Below are the code and all the weights of a small trained network. Each question names an input and a class and asks about switching units off, where a switched-off unit gives its printed mean instead of its output.

import numpy as np


def w(rows, s, z=0):
    codes = np.array(rows[::2]) - 128.0
    scale = np.full(codes.shape[1], s)
    scale[-1] = z or s
    return codes * scale


def f(y):
    return y / 2 * (1 + np.tanh(0.7978845608 * (y + 0.044715 * y**3)))


def log_softmax(a):
    a = a - a.max(-1, keepdims=True)
    return a - np.log(np.exp(a).sum(-1, keepdims=True))


def net(x, mask):
    res = np.array(x, float).reshape(1, 5) / 4 @ E
    y = f(res @ A[0][:, :-1].T + A[0][:, -1])
    res = res + np.where(mask, y, B[0][:, -1]) @ B[0][:, :-1]
    return log_softmax(res[-1] @ U[:, :-1].T + U[:, -1])


A, B = {}, {}
E = w([
[179,70,204,77,179],'x0',
[183,117,201,88,71],'x1',
[161,244,194,217,117],'x2',
[33,164,186,88,39],'x3',
[58,204,213,255,239],'x4',
],0.0089)
A[0] = w([
[73,103,118,73,107,165],'n0',
[119,214,146,202,119,161],'n1',
[114,119,124,188,251,156],'n2',
[182,133,143,142,180,211],'n3',
[160,151,69,197,152,112],'n4',
[155,75,106,161,202,231],'n5',
[167,109,107,193,100,229],'n6',
[114,152,93,122,130,116],'n7',
[113,141,62,145,128,254],'n8',
[112,118,70,15,62,248],'n9',
[146,116,157,77,181,234],'n10',
[89,159,75,77,89,221],'n11',
[100,87,67,162,69,117],'n12',
],0.013,0.0046)
B[0] = w([
[145,66,104,202,150,186],'n0',
[120,204,224,161,102,222],'n1',
[23,194,66,99,234,229],'n2',
[118,162,145,76,152,174],'n3',
[201,210,89,58,113,184],'n4',
[100,109,53,20,155,197],'n5',
[174,232,103,63,105,165],'n6',
[142,87,97,134,56,140],'n7',
[172,140,38,154,63,181],'n8',
[180,2,118,182,63,255],'n9',
[160,21,152,111,150,170],'n10',
[75,50,114,244,135,193],'n11',
[45,154,17,147,112,173],'n12',
],0.0088,0.017)
U = w([
[54,29,30,215,37,86],'0',
[26,225,239,255,75,253],'1',
[23,85,59,136,209,79],'2',
[219,1,211,46,95,131],'3',
[186,231,61,129,99,40],'4',
],0.0086,0.0059)

Each question gives the input, the list of numbers given to net, and the class t.
The units are the neurons (one row each of A and B). Each row of codes is followed by its name. A weight is (code - 128) times the scale printed after its matrix; where a second scale follows, it is the last column's (A, B and U).
mask holds one flag per neuron, in row order. A switched-off neuron (its flag False) gives its mean, the last column of its row in B, instead of its output. The means were averaged over made-up inputs and are rounded, as every weight is.
A unit's drop is (log p(t) with every unit on - log p(t) with that unit switched off) / (log p(t) with every unit on - log p(t) with every unit switched off).
The circuit of an input: a set's keep is (log p(t) with only the set's units on - log p(t) with every unit switched off) / (log p(t) with every unit on - log p(t) with every unit switched off). Starting from the 12 units with the biggest drops (on a tie, the unit counted first), units are removed one at a time, each time the one whose removal leaves the highest keep (on an exact tie, the one counted first), for as long as the keep stays at least 0.8.
circuit, biggest first: the units of the circuit, biggest drop first
most important unit: the unit with the biggest drop
k most important neurons: the k neurons with the biggest drops, biggest first
drop when u is switched off: that unit's drop, to one decimal
input [-7,-6,8,-5,-8], class 4: circuit, biggest first	[n4]
input [-4,-6,-4,8,5], class 1: 3 most important neurons	[n9; n1; n5]
input [0,3,-3,-8,0], class 2: 3 most important neurons	[n9; n5; n1]
input [2,1,7,2,-6], class 3: 3 most important neurons	[n2; n12; n8]
input [-4,-4,8,-1,-4], class 4: 2 most important neurons	[n4; n6]
input [-6,-7,-4,-7,2], class 4: 3 most important neurons	[n4; n8; n6]
input [4,-3,-1,6,2], class 1: 3 most important neurons	[n9; n5; n2]
input [6,-3,6,-7,-7], class 3: 3 most important neurons	[n2; n10; n12]
input [1,6,3,-8,0], class 4: 2 most important neurons	[n9; n6]
input [-4,-4,3,-2,4], class 4: 2 most important neurons	[n4; n11]
input [7,-1,4,6,-4], class 3: drop when n12 is switched off	0.2
input [8,-2,-1,5,2], class 3: drop when n2 is switched off	0.6
input [7,-6,-2,5,-1], class 3: drop when n2 is switched off	0.5
input [-6,-5,3,2,3], class 1: drop when n1 is switched off	0.8
input [2,-3,5,-8,-7], class 4: most important unit	n6
